Each name stands for a flat space through zero: a line, a plane or more. A row that begins with a name and a colon came from that space; any other row is followed by the name of the space it lies nearest, among the names in its block.
ggmz: [ 21  47  -8  10  24  -1  -8  23  16 -10 -29   6   7 -32   6 -23 -19 -47
  41 -20  40  44 -10  17  40  -9  -3  -3   2  39  -1]
drzt: [  2  19 -11 -28  12   0   0  27 -24   6  32   5  14   2   8   8  31  -8
   0 -11   5   1  16  32   2   0   1   9   2  10  23]
ggmz: [-47  18   6   0 -22   8  11   9  19  21  -7 -13  20   0 -28 -12   5   2
  15  20   5 -28  -2 -29   4  47  -3  27  -1 -26 -22]
qlnh: [ 27 -30 -31  14  18  15 -28   2   7 -52 -14  -7 -25 -17 -33   2 -38  -6
 -13  -2 -15  26 -19  -9 -13 -25 -23 -43 -30  34 -24]
qlnh: [ -2  -4  18   5 -11  -9  13 -24  -1  -3 -25  18 -22  29  32   0 -23  -3
   7  -4  -9   0  12   4   1 -15  12  32  18   5  12]
drzt: [ 10 -14 -34  17 -10  17   2  10  32 -32  -7  -5 -22 -12 -34   1 -32   0
   9  12 -14   0 -29 -15 -20  -4  10 -27 -57  23 -48]
drzt: [ 11  21  -4  -4   5  -6   2  21 -20  24  29  -5  35 -16 -12  16  38  -4
   2  -2  15   3   4  11   2   8  10  -3  -1 -17  -2]
njct: [-36  -1  12   3 -22  30   5 -14  42 -16 -38 -22  -4 -35 -21 -28 -48  12
   7  11  11 -23 -60   2  25  -6 -29 -17 -15   0  28]
ghgr: [ -2  -7  30  -6   4  -9   6 -21  15   1 -24   2 -16   3  45 -10 -12   2
 -14 -17  12  -1   0  22  18 -26 -16   7  46  -6  60]
ghgr: [  5 -16 -16  -9   6 -23  13  27  -9   0  35  12  -8  26 -14  21  12  20
 -23  -5 -14  -3  18  16 -30 -15   7   6  -8 -24 -18]
bgzm: [  5  -5   9   6  -4  17  -7 -17  35   2 -21 -24  -2 -21  25  -3  13 -16
  -5   2   9 -11  -2 -18   6  20  -5 -13  20   7  23]
ggmz: [ 18  15   2 -10  -1  19 -11   4 -18 -13  -6  -2   1   0  20  15  -4 -10
   6 -10  -4   4   5  24  20   2  -4  24 -11  20  31]
ghgr: [  4  13  -6  -2   0  44 -31   6  12 -18 -16 -33  15 -47 -15  -8 -10  -9
   6   4  11  -2 -32  -4  34  26 -31 -21 -28  23  21]
qlnh: [ 20 -38  -9  10  -4   5   3  13  19 -41 -19 -17 -23   0 -28  46 -32   7
 -41 -11 -17  -3  -7  20 -23 -40 -27   8  -1 -24  18]
njct: [ 24  -4  28   5 -20   0   9 -27 -36  23   7  -2  17   8  28  42  24  11
 -11  -1  -9 -13   9  14  -1  -9  23  22  14 -26  35]
bgzm: [-14  17  15 -24  18 -14 -13 -36 -40  40  25  26   7  28  70 -43  56 -17
  22   4   2   7  49 -24   6  36  26  -3  44  40   6]
bgzm: [-13 -26   9  20 -21   4   9 -15  38  -6 -18  -8 -20  -2 -19 -11 -42  40
 -10  14 -10 -19 -39 -20  -1  -1  -5 -17 -33 -28 -23]
ghgr: [ 32  10   2  23  -1 -22  23  17  31  30  18  -5  15 -27   1  10  19  13
   1  -5  27   4 -25   9   2  -9  31 -31 -18 -35 -21]
bgzm: [ 30   5   4  -2   2  27 -24 -26 -18  -8  -9  -7   0 -14  41   3   9 -18
  10  -3  -4   8   1   1  19   8   6 -10  -6  43  30]
qlnh: [  6  10 -20 -30  43  31 -63  -2 -43 -16  25  -9  18 -36   4 -42  25 -15
   4  -2   7  29  -2  -7  30  23 -37 -60  -7  68  19]
ggmz: [ 34  17  13  -8  17 -23  -3  16 -37  17  26  20   7  17  32  14  14  15
  -4 -21   7  21  19  36  22 -11  10  19  -4 -14  16]
drzt: [ 10  32  10   5  14 -26   1   0 -50  11   2  39  10  18   5 -12 -16  -6
  32 -10  10  38  10  18  22 -21  17  22   0  10 -19]
ghgr: [-10   2  11   5  23 -40  18 -19  -2  24   8  25   7 -19   2 -45   0   4
   9  -6  32  26 -25  12   1 -54   9 -59  38   0   0]
bgzm: [ 10  11  -6 -19  18   6  -9  12  15 -22 -17   4 -24  11  45  -7  -2 -34
   3 -22   5  12  29  20  12   0 -13  24  24  40  38]
bgzm: [-13   1   1 -13   9 -10 -12 -12 -54   8  23  25   6  27  -1 -15   7  11
   7   6 -15  10  19  -7  -2   4   4   4  -1  12 -17]
bgzm: [ 20 -33   5  17  -1  16  -6   4  71 -29 -39 -43 -21 -34  -2  21 -21   1
 -42 -12   9 -11 -24   1   2 -13 -39 -20  15 -24  40]
ggmz: [ 41 -11   7  42   0 -12   5   5  56 -42 -71   4 -50  12  12  18 -75 -16
  -1 -23   3  29  -1   4  12 -30  -8  35  -1  -5 -12]
ghgr: [-35  -1  -7 -31  17 -19   2  -5 -50  -4  18  33  -7  42   2 -19   9 -12
   3  -2 -15   9  40   9 -21 -18  -5  21  40  25   6]
ggmz: [ 18  19 -22  -8  11 -19  16   6 -18  -6  14  43 -23  30  34 -11   0 -26
  34 -11  -5  25  23  22 -14 -23  44  10 -11  53 -22]
njct: [  7  18   1   2   2 -41  29  17 -11  50  38  16  23  22  14  19  63  -9
   6  -1  12  -1  43  -5 -26  15  47  20  27 -33 -31]
njct: [ -4   7  -5  -7   9   6 -16   9 -27   5  14 -10  27 -12 -23   8  24  -8
  -4   3   4   4   8  -5   1  13 -13  -4   9  -3   1]
ggmz: [-29 -23 -15   6 -16  48 -13   1  71 -50 -48 -38 -28 -37 -39 -23 -61   5
  -8  13  -5 -23 -56 -19   9   8 -47 -28 -35  17   6]
qlnh: [-32 -18  -9  -7   2   2  -1   5  12 -23 -16  -3 -14  13 -29  -5 -20  -5
 -13   3 -11  -7   9 -10 -18  -5 -29  12  20  -2  -3]
qlnh: [ 14 -15  -1 -15   6   9 -11   4 -18   0  27 -13  10 -10   4  19  24  17
 -28  -4  -6  -9  -2  18  -3  -6 -12 -18  -2  -9  32]
ggmz: [ 16 -15  22   9  12   0 -18   5  17   5  -7 -32  16 -33  -9  14   3  22
 -40 -11  19   1 -17   4  23  -3 -41 -22  20 -49  36]
drzt: [ -6   7   8   8  -7   5   3 -13  26 -13 -43   3 -23  15  25  -9 -23 -29
  17  -3   0   2  16 -14   7  10   1  34  20  21   4]
ggmz: [-14  14  28 -16  18 -36  15  13  -2  37  18   9  18   1  20 -16  24  17
 -14 -17  31   3   7  28  20 -15 -12   3  49 -43  37]
drzt: [-50  -4  -5 -12   4   0  -9  -4 -27  15  25  -3  30 -11 -55 -31  13  19
  -1  24   0  -9 -14 -27  -9  14 -19 -32   3 -13 -26]
njct: [ 14  12   2  25  -8  -7   9 -29 -17  30   7   8  24 -18  -3  -4  21 -11
  30  15   9  10 -13 -25  -8   1  45 -31  -7   9 -39]
ghgr: [  6 -20   5   2  -8   0   0  -1  16 -15 -13   2 -30  31  19  14 -20  13
 -17  -4 -20  -9  17  -2  -6   6  -5  31  -6 -10   2]
njct: [-35   9 -14  -3   2   9 -19  18   8  -4  -3  -3   0  15 -30 -27  -7  -1
  12  16  -8  -4  17 -44   4  58 -18  18 -19   4 -51]
drzt: [ 25 -46  20  26   5 -11 -13 -43  29 -31 -49  10 -60  28  42 -11 -58  16
 -21  -9 -19  16   3 -20   2 -24 -12  -4  11   6   2]
qlnh: [ -6 -35 -18 -11  13  -9  -8  -1   3  -9  30   8 -24  16  -2 -19   3  30
 -23   6 -20  -4   2 -12 -26  -3  -4 -40 -17   6 -23]
ggmz: [ 36 -25 -19 -13  -5  37 -19   7   8 -32   9 -26 -18  -6  23  40  13  -1
 -29  -6 -25 -18   5  15 -12   8  -8  -4 -28  23  37]
njct: [ 25  -7 -24 -17  43 -27 -20  25 -26 -23  22  31 -29  41  22  -5   5 -12
 -10 -23 -13  40  53  12 -13 -12  -5   8   9  32 -17]
drzt: [ 38  -1  26   3   6  -7  -4 -19  -9  13  -4   0  -1   0  57  17  17   0
 -12 -18   8   8  12  20  17 -13   9   4  26  -5  47]
drzt: [-22   6 -10   0  -2  -7  10  16  17 -29 -30  23 -34  35 -10 -16 -53 -10
  18  -4 -11   9  11   1   0  -5  -8  45 -10  15 -25]
bgzm: [  0  -7   9   9  -8  19 -12 -19  18  -8 -29 -19  -4  -9  11   2  -3 -14
  -2   4  -1  -7   2 -22   6  19 -11   5  14   7  13]
njct: [ 20   6  22   7  -2 -13   0 -55 -94  31  19  25  34   8  17  19  34 -11
  17   7  -7  18  15   2 -10 -31  40  -5  32  12   9]
ghgr: [-24  22 -14 -27  -3  17 -10  30  10 -29 -21  13 -36  59  31  -7 -18 -29
  19  -7 -24  -7  60  -6   9  55 -12  92  -7  39  -4]
bgzm: [ 23   4 -19   4  11  15 -18  15 -16 -16  11 -11  17 -36 -35   9  -6   0
   0  -2   6  18 -29  13   8 -16 -12 -36 -32  12  -5]
njct: [-16   7   5  -6   2 -18  13  -7 -17  12   5  22  -2  23  10 -11   5  -6
  12   0  -1   4  18   1  -8  -8  14  16  21   4  -7]
drzt: [-82   8  24   6 -20 -21  22  -6 -17  17 -16  20  16  22 -71 -37 -51  37
  16  23   1 -12 -24 -19   9  -2 -22  30   5 -53 -40]
qlnh: [ 34  31  16  10  16   3  -8 -15  -8   8 -22  -4  22 -44  30  -5   7 -38
  22 -18  38  32 -15  23  37 -26   3 -21  31  28  43]
drzt: [-39  33  31   2 -10  -4   4 -43 -61  42   1  17  48 -14 -15 -35   6   1
  41  20  17   4 -22 -12  26  -1  13  -7  20   1  -1]
qlnh: [ -9  10 -14 -11  20 -14  -7   3  -7   7  24  26  -9  10  11 -48   1   7
  21   2   3  18   1  -8   5   8  12 -29 -20  32 -35]
ggmz: [ 11 -14 -15  20 -15  17 -10 -10  -2 -10  -5 -11  -1   1 -24  21  -1  -5
   4  18 -22  -6   3 -37 -22  24  14  -1 -29   6 -44]
njct: [-32  14   3   5 -27  45   3  17  86 -22 -51 -41  -8 -44 -20 -22 -48   1
  10   8  18 -33 -57  -5  37  31 -35   4 -33  -3  21]
ghgr: [ 15   1  29   4  -5 -13  11 -14 -34  22   6  -1  25  -6   6  31  14  12
 -15  -9   9   0  -4  29   7 -32   4   9  29 -38  41]
drzt: [ 46 -41   9  -1  11 -15  -3  16  18  -1  26 -17 -16   1  23  40  15  47
 -65 -21  -6  -8   1  29  -7 -22 -16 -20  -3 -53  36]
qlnh: [ 47   2   3   6   6 -10  15  33  18  17  26 -25  27 -45  -5  46  33  12
 -31 -21  29  -1 -25  47   4 -32   2 -29   0 -49  39]
njct: [ -7  12  -7   6 -18  27  16   6  40 -12 -25 -27  11 -46 -21   7  -9 -25
  11   2  19 -16 -40  13   3 -13  -5 -13  -2   9  27]
bgzm: [ 12   4  -9   5  11 -14   7  24  -3   4  15  -3  18 -18 -30  16  10  -1
  -8  -7  14  12  -8  17  -6 -21  -2 -14   2 -22  -6]
qlnh: [ 12  -4 -21   5   9  -5  -2  54  37 -39 -14   1 -32  17 -26  13 -47   9
 -13 -16  -7  12   4  14   4  -1 -25  31 -38 -14 -27]
ghgr: [ -8  27   6 -31   7  16  -5  47  23 -20 -18 -14  -6   4  21   9 -10 -15
  -9 -27  14  -7  18  45  37  14 -43  61  14  -2  65]
bgzm: [-16  16  23  17 -31  -8  28 -25  22  24 -29  14 -11  28  33  -8  -9  -8
  31  10  -1 -17  12 -23   3  24  39  46   7  -6 -19]
ghgr: [ 15  -2  38  16 -30  -2  21 -43 -25  37  -8 -12  30  -3  26  49  38  -8
  -7   5   1 -21  10   1 -10 -10  31  24  46 -36  40]
qlnh: [ -4  -1 -10 -10  14  22 -38 -16 -19   3  17 -10  12 -15   6 -30  26  -2
   6  15  -5   3   3 -36   9  43  -8 -39 -13  36 -14]
ggmz: [-35  -7  -8  -9 -20  24  -1  -6   2   5  10 -17  12  -4 -25  -4  14   9
   0  24 -14 -33  -8 -26 -15  34  -3  -4 -15  -3 -12]
njct: [-15  -7 -15  13 -18  37  -7 -20  21 -35 -37 -14 -12 -26 -31 -14 -44 -15
  19  17  -9  -6 -40 -20  -1  -3 -10 -21 -29  38 -11]
ghgr: [  5 -18   7  16  -8  33 -29 -41   8 -18 -30 -19  -8 -25   2 -16 -27   5
   2  14  -9  -2 -31 -31  16  12 -15 -34 -19  25   3]
bgzm: [ -6  18   3  22 -25  36  -3 -12  51 -17 -62 -24  -9 -18   7  -4 -28 -40
  31   9   6 -10 -10 -32  19  38   0  28  -7  27  -4]
[-10  15 -10  -5   6  -4   2  20  11  10  16   3   7  -8 -11 -22   5   7
  11   3  11   1 -10  -2   8  15   3 -14 -20   1 -22] : ggmz
[-13  26 -26  -7   7  11  -4   7   7   9  14   2  12 -15  -2 -32  28 -32
  37  13  10   4   4 -25  -4  35  21 -23 -13  46 -36] : ghgr
[  0   0  -2 -26   1  43 -34   7  -6 -30 -10 -23  -7  -4  17   6  -5  -4
 -13  -6 -13 -12   7  12  25  27 -40  20 -12  27  51] : ghgr
[  4  -9  23  19   3 -27   0  -7  -2  14 -17   3   0  26   4  17   3   0
 -15  -5   1   8  35 -22  -4   8  -4  35  42 -42 -12] : drzt
[-16  17  -8 -34 -11  37  -8 -10 -12  -3   6  -4  -2  10  46  -6  32 -29
  19   6 -14 -25  25   1   1  38  10  25   2  56  37] : bgzm
[-12  28  -8   1  11 -16   6  36  29   2  -6  13  -8  10  -5 -27 -16  -6
  21  -7  17  13   7  -3  17  21  -2  21 -13  -1 -35] : qlnh
[-19  25 -24  -7  -2  21  -8  20 -19  -6   9  -6  26 -17 -46  -4   6 -20
  25  13   1   1  -7  -9   0  21  -3   0 -24  22 -26] : bgzm
[-10  -8   5  25 -30  37 -11 -26  19  -9 -34 -31   9 -26 -30   7 -21  -1
   8  25  -9 -20 -30 -41   5  30  -7  -5 -24  -4 -16] : bgzm
[ -4  23  22  -6  14   0 -18 -33 -39  32   4   2  34 -19  27 -26  36 -19
  19   2  21  15   8 -12  25  12   3 -20  41  20  24] : drzt
[-46  -3  -7 -22 -14  -9  26  -3  -1  -1  15  33 -27  39   3 -36 -25  25
  16  11 -20 -19  -6   8 -15  -9  16  11 -22  15 -18] : ggmz
[ 51  -2   0  21  19   8 -27  15  20  -7 -11 -33  14 -42  -3  28  13 -14
 -21 -15  21  21  -4  -2  18   5 -20 -24   5 -14  13] : ggmz
[ 56 -25  12   5   9  -1 -15 -13 -19  -8  11  -4  -9  -6  33  31   1  24
 -32 -17  -8  12  -7  28   8 -31  -2 -22 -10  -8  37] : njct
[-10  -4  10   7 -19  19  -8 -12  -9 -16 -23  -4  -5   7 -16   5 -38  15
   4   9 -16  -8 -14  -7  14   8 -14  24 -25  -5  -2] : ggmz
[ 25 -15 -20  15  12  24 -31  26  38 -27 -13 -42   3 -39 -35  19  -2  -8
 -26  -2   5   6 -11 -21   3  23 -36 -27 -17  -8 -10] : qlnh
[-40  15   5  -1 -11  -4  -6 -28 -55  22  12  30  13  34 -15 -35  -4  11
  38  29 -20   0  12 -42   0  35  22  16 -19  15 -59] : bgzm
[  8 -18 -12  21   2 -23   5  45   6 -27   0   8 -15  17 -71  23 -60  44
 -23  -5 -12  15 -18  12  -6 -25 -24  17 -50 -56 -54] : ghgr
[-18  -3 -19 -16   6  25 -20 -11  14 -18  -5  -4 -18   0  17 -34   3 -20
  13  10 -10  -5   8 -27  -3  31  -6 -18  -6  56  -5] : ghgr
[ 56 -10 -12   7  17 -19  -3  18  -3 -25  -1  20 -36  35  35  33  -9 -12
 -11 -26 -15  29  40  22 -12 -21  14  28  -6  13  -7] : drzt
[ 43  19  10 -18  16  21 -33   6 -46 -20  -9  -5   6   4  44  36  10 -29
  -5 -27  -2  21  35  39  33   0 -20  45  16  28  67] : njct
[ 13   6  -5  -7   4   8  -1  17  23 -22 -13   1 -21  -1  19  -2 -24  -3
   1 -15   3   5  -7  26  17  -9 -10  10 -16  17  22] : ggmz
[-35   7  -7   0 -11  53 -36  10  23 -24 -29 -42  15 -38 -54 -20 -30   3
   5  21   0 -18 -34 -35  32  56 -53  -4 -37   5  -7] : njct
[  5  47   3 -20  15   0   0  28   4  -6 -20  12  -5  14  47  -6   3 -47
  27 -27  20  18  37  32  33  12  -3  59  27  34  37] : njct
[-12 -17  16   9 -13   9  -5 -13  43 -12 -25  -3 -34   6  12 -31 -53  43
  -6   6  -8 -14 -32 -14  25  14 -17  -6 -38 -11  -7] : njct
[  2 -48  -3  -3  -8   7  -8   6  22  -1  29 -26  -9   0 -15  19  12  55
 -53  10 -22 -33 -12 -13 -22  15 -18 -29 -27 -46  -2] : ggmz

Rows lie near named flat spaces through zero. A row that begins with a name and a colon came from that space; any other row is followed by the name of its block's space that it lies nearest.
sg_pq: [  3  31  30  22  22  27 -26  27  27 -31 -26 -20   1  39  39   8 -35  -4
   3   4 -13  -9 -36  10   2 -22 -27  49  22 -23  -5]
tz_zs: [ 14 -13 -21  -2  -9  -5  17 -12 -15  -3   8  23  27 -15 -33  16  26  28
 -21   8   5  11  17  -8  -1   2  16 -28  -9   2   2]
sq_tp: [ -3   3 -37 -44 -38   0  29   5   4   7   7  29  -8 -26  -3 -14  25  24
 -20 -28 -15  19  54  19  -1  25  53 -52  13  -5  13]
sg_pq: [ 32 -23 -12 -31 -14  -2  29 -12 -23  14  21  21   9 -31 -30  -8  21   7
 -17  23  -7 -29  16   5 -21   4  38 -40  -9  -7 -16]
tz_zs: [  4  -4   4  -3  12  13   6   6 -15  11  17  -9 -11  -9  16 -20   0 -38
  -8  -3 -11 -17 -13   4  12 -11   0   1   4 -18 -17]
sg_pq: [ -7 -10   0  -6 -13  23 -23   2 -28   1 -13 -15  -7  23  -3 -14  -9 -13
  -4  26 -23 -10 -15  -1  14 -34  20   6  31 -13 -28]
tz_zs: [ 15 -29   0  16 -15  27 -22   7 -38 -14 -22   9  18  53 -28   9  -7  15
 -12  43 -24 -35 -12  -1  21 -26  11   5  29 -32 -22]
tz_zs: [ 25   7 -15  20   0 -21  30  -6  -4   1   7  20   4 -26  21  -2  21  21
 -20 -29  -6  18   5   2  -4  -9   6 -18   4  16  -3]
bq_cr: [ -4  19 -22  21  -6 -27  35 -29   5  29  -9  -8 -63 -25  89 -13   6  -4
   9 -73 -11  45 -19 -13 -13  18   3  -8  36  58   7]
sq_tp: [ 11  24   5 -27  -5  22   3   4  31 -29 -10   9   7   7  -4  14 -21  32
 -14  -2 -12   3  10  11 -24  17  16  21  -7 -23  13]
bq_cr: [-43  -4  -6  -6  21   1 -12   5 -24  20  41 -26   6 -35 -18 -30  21 -67
  -6  -6  18  31   1  -9  45 -32 -15  -3 -23  -7 -16]
tz_zs: [  6   3 -12  -1   1 -21  18 -13   5   8  12  16   3 -32   0   2  12  17
  -9 -24   4  19  17  -4  -3   9   6 -17 -15  19  10]
bq_cr: [ 20 -13  26  25  17  -5  -5  -6 -10 -38  24   1  48  21 -80  17   2  -1
  -1  42  39  -4 -13  -4 -19 -11 -46  62 -76 -30 -10]
bq_cr: [ 29  -5  36   0  17  25   1  19   5 -22  15   0  -3  32  -8 -12 -32 -30
   0  13  -9 -59 -15  23 -10  10 -24  58 -32 -62 -11]
sg_pq: [ 21  -6  12   1 -28  20   1   1 -17 -30 -17 -16 -10  54 -19  -4  -6  -3
  11  44   1 -16 -29  12 -43  -9   3  44   8 -24 -29]
sq_tp: [-14  -4 -20   9 -33 -45  17   0 -14  22   7  -3 -28 -18  14 -36  35 -12
  20 -27  15  33  21  11  -5  -9   9 -26   8  41 -10]
sq_tp: [ 13  -1 -11  21  -5   7 -14 -35 -28 -15 -23   0  20  10 -15  24  -5  45
 -26  20 -19  33 -27 -30  -1 -43  16  14  21  19 -20]
sq_tp: [ 11 -23 -24  -2 -25 -10  33  13 -20   4  17  25   5  -1 -21 -10  41  -4
  -5  -4  10  -8  30  17   1  19  11 -36  -6 -15   0]
sq_tp: [  5  -4   9   2   1  -7   3   8  -6   8   6 -10  -5  -3   4 -14   7 -21
  11  13   8 -15  -9   7  -9 -10  -5  -5   1   3 -14]
tz_zs: [ 10 -15 -25  12   3  17  16  -2 -24  -5  -3   5  34   1 -16  33  42   7
 -18  33  14   7 -17 -17   2  -4   2 -41  22  -2  -5]
sq_tp: [-41  -6   4 -12  23  17 -33  13  -1  41  -2 -19 -24 -11  40 -15 -20 -45
  10 -13 -22 -24  -3  -9  57  -3   1 -28  35   2   7]
tz_zs: [ 12  26   8  19  21 -10  22  20  23  11   1  -8 -25 -21  79 -15   2 -24
   5 -38  -6  -5 -19  14  -5  -1 -16 -10  25  14  -1]
bq_cr: [ -6   3   2  19  10 -20  -1 -18   3  12  -4 -10 -11  -9  16   7  -1   0
  13 -12  12  17 -15 -17  -5   2 -17   5  -2  34   5]
bq_cr: [ 29  11  26  27  17  18 -12  24  11 -59   0  10  58  39 -47  26 -10  23
 -18  35  13 -10 -10  13  -8 -22 -34  56 -38 -51  -5]
bq_cr: [  7 -13 -15  20 -18   9   0  -4 -37 -19  -6  -1  17  26 -27   2  21   6
 -16  24   0  19 -14  -5   4 -32   5   8  12 -11 -26]
tz_zs: [ 39 -11  -6 -27  16  -4  38  27  12  29  25  42  17 -55  21  -4  21   5
 -22 -10 -18 -66  37  24   9  25  28 -85   7 -17  13]
bq_cr: [ 20  46   2 -21 -16  -2  20  41  55 -41 -12  11  25  -6   8   8  16  39
  -4   4  14  15  25  39 -49   6  13 -14   3  -9  12]
sg_pq: [-20   4 -13 -17   2  51 -15   2 -10 -24  -2  -7  18  21 -23  14  -5  -6
 -28  13 -12  23  -7 -10  25  -8  10  19   8 -43  -2]
sg_pq: [-39  18   7  -7  34  15 -29  22   9  18  12 -24   0 -27  32 -19 -11 -46
  -6 -18 -11   9  -3  -3  54 -30  -9  -9  14  -6  -1]
sq_tp: [ 24   1   6 -11  -8  12  18  23   8 -24   6   9  17  13 -20   1  12   1
  -4  23   9 -23   6  24 -27   9   1   3 -12 -34  -5]
sq_tp: [-31 -29 -41 -14  -5  21 -11 -13 -34  40  -3  20 -10 -12  12   2   4   2
 -27 -28 -42   2  24 -24  76   7  39 -60  46  -1  13]
sg_pq: [-12  15  26   0  35 -22 -16 -17  19   8  17 -22  11 -38 -11   2 -15 -14
  13   4  26  15 -13 -17 -11 -13 -28  22 -44  29   3]
tz_zs: [-15 -25  11 -35 -26  10 -37  -9 -12  -9   0  10   8  29 -77  -8 -33  17
   4  30 -11 -22  34   4   9   5  21  31 -36 -30   1]
sg_pq: [ 42  13  15  21  21   0  14 -18   5 -43   7   6  47  -2 -40  34   2  34
 -22  30  22  14 -26 -11 -43 -16 -23  42 -44  -8  -9]
bq_cr: [ 19  14  -4   6  -2 -23  32 -14  20 -21  15  18  11 -15 -18  11  12  27
  -6 -23  24  31  14   4 -35  24 -13  21 -46   6  16]
sg_pq: [-34 -25 -37 -43 -16   7   3 -32 -20  25  19  13   1 -29 -49   7  16   4
 -13  -7   2  27  38 -24  24  31  34 -37 -17   4  20]
bq_cr: [ 14  20   5  18   9   8 -14  19  24 -48 -16  21  60  18 -32  39  -1  57
 -23  17   7  17  11   4   2 -15 -12  13 -13 -19  15]
sq_tp: [-25 -17   2  20  32  26 -35   5 -17  15  -7  -8  13  14   6  17 -12 -22
  -6  10 -12 -17 -19 -25  62 -13 -18  -9  23 -11   5]
sg_pq: [ 21 -12  -2   2 -16  13   5 -25 -29 -31   0  -4  23  24 -59  16   9  17
 -12  46  12  15 -21 -12 -35 -16   4  35 -22 -14 -25]
sg_pq: [-12   9  19 -23   7  32 -29  13   8   2 -14 -22 -16  16  20 -11 -34 -21
   5  16 -25 -27 -16   6   8 -13  11  15  26 -19 -10]
bq_cr: [-16   3 -55 -12 -47 -38  15 -29   1  12 -28  22  15 -34 -15  29  49  80
  -4  -6  15  74  39 -21 -18   7  50 -84  34  77  23]
tz_zs: [  1 -19 -33  31  15 -12  17 -32 -28  24   0  12  16 -27   8  33  35  16
 -17  -9   6  27 -14 -40  23   0  -3 -50  20  40   8]
sq_tp: [-26 -11  -2 -31  13  14  -6  15   6  40  13   0 -25 -21  28 -17 -10 -40
   7 -21 -17 -36  19   4  39  28  11 -38  14 -12  16]
tz_zs: [-44 -19  18 -36  40  18 -26  15  18  65  13 -15 -40 -24  45 -14 -34 -70
  30 -18 -15 -70   7  -6  53  46  -8 -40  14  -6  29]
[  2   9   3 -46  19  43   7  53   3  22  22  -4  -8 -33  49 -40   2 -58
 -25  -3 -40 -55  10  34  37 -16  33 -52  41 -53 -18] : sg_pq
[-21  10  10  27  -3 -18 -10  -1  20  -6 -10  -7 -29  28  22  -5 -22  -3
  26 -41   8  20   1   2   5  21 -33  47 -13  11  20] : sq_tp
[ -5  30  -4  50  18 -16  18  18  21  16 -16 -10 -45  -3 116 -13   1 -21
  10 -74 -13  20 -25   6  19   1 -28  -5  52  31  10] : tz_zs
[-33  -5  -6 -37 -10  41 -11 -17 -18 -24  16 -32   5  21 -65   3   2 -35
  -2  38  24  35 -14 -14 -14   5   0  47 -33 -35 -12] : sg_pq
[ -8  -5 -19 -45   5  37  -1   8   1  13   4  17  13 -22  -2   9  -1   5
 -30   2 -29 -19  24  -2  32  14  41 -52  24 -27  13] : sq_tp
[-34 -17  -6  11  -3  31 -31   2 -19  -3 -22 -21  -3  50  -9  17  -4 -20
  13  25   3   2 -22 -18  28   1 -13  11  28 -12   1] : tz_zs
[  6  -6  22  29   0  20 -24  14 -13 -16 -23 -17 -12  59  15  -5 -25 -16
  13  21 -14 -29 -36   6   6 -21 -20  45  24 -23 -21] : sq_tp
[ 44  21  35   7  26   4   3  -3  29 -29  -7   0  22   1   0  23 -27  28
  -4  25   2 -25 -28   3 -47  -5 -16  38 -22  -6  -4] : sg_pq
[ 18 -32  -5  26  -7  -9  18 -18 -27   5   8  18 -12  22 -12   2   3  -1
   2 -11   0 -18  -3  -6   3  23 -14  16 -17  -8   1] : sq_tp
[ 33   8  25   6   4 -11  19  19  10  -9   8 -10  -6   1  15 -18   4 -21
  16  17  13 -32 -18  25 -43  -7 -15  15 -10  -6 -20] : sg_pq
[ -3   0   2 -37 -11  -8  14  11  10   4  23  -3   0 -23 -25 -19  17 -20
  11  13  21  -7  23  19 -25  14  10 -15 -27  -7  -1] : bq_cr
[-23   7  12   8  22  -1 -34  11  10   6  -9 -16  19  -5   0  11  -7  -5
   9  17   9   2  -8 -12  23 -22 -15 -10   8  15   5] : bq_cr
[  4 -24  -2  17 -10  -4 -20 -23 -21   6 -27   4   8  25 -21  26  -6  33
   8  31  -4 -12 -12 -23   1  -5   5  -9  19  23  -1] : bq_cr
[  9  -5   8  -9   0   5  -4   1  10   1  -7  10  -2   8   0   7 -17  13
   4   5  -9 -28   6   4  -5  17   5  -1   0  -7   9] : bq_cr
[-44  15 -42  14   4   1 -22 -11   0  37 -36   4 -18 -25  78  13  -1  30
 -20 -60 -43  53   7 -32  72 -17  31 -66  87  55  23] : bq_cr
[ 31  -3   0  24  15   3   5   0 -20 -33   5   1  73  -4 -57  35  39  22
 -23  66  32  12 -25 -13 -21 -44 -14  -8 -17  -5 -24] : sq_tp
[ 26 -33  -3  -9 -19 -12 -13 -23 -22  -2  -6  40  37   2 -71  19  -8  66
 -17  34 -15 -28  33  -8   2  -6  32 -18 -21   0   1] : tz_zs
[  7   4  11 -11  -6  -2  16   7  25  -7   6  11 -24  13   8  -8 -18  -4
  14 -27   2 -19  16  20 -20  46 -10  28 -26 -20  20] : sq_tp
[ 10 -11 -17   6 -15  33 -12 -15 -27 -15 -26  14   6  35  -6  18 -14  36
 -30   8 -40   3 -10 -14  20 -16  28   8  36 -19  -9] : sq_tp
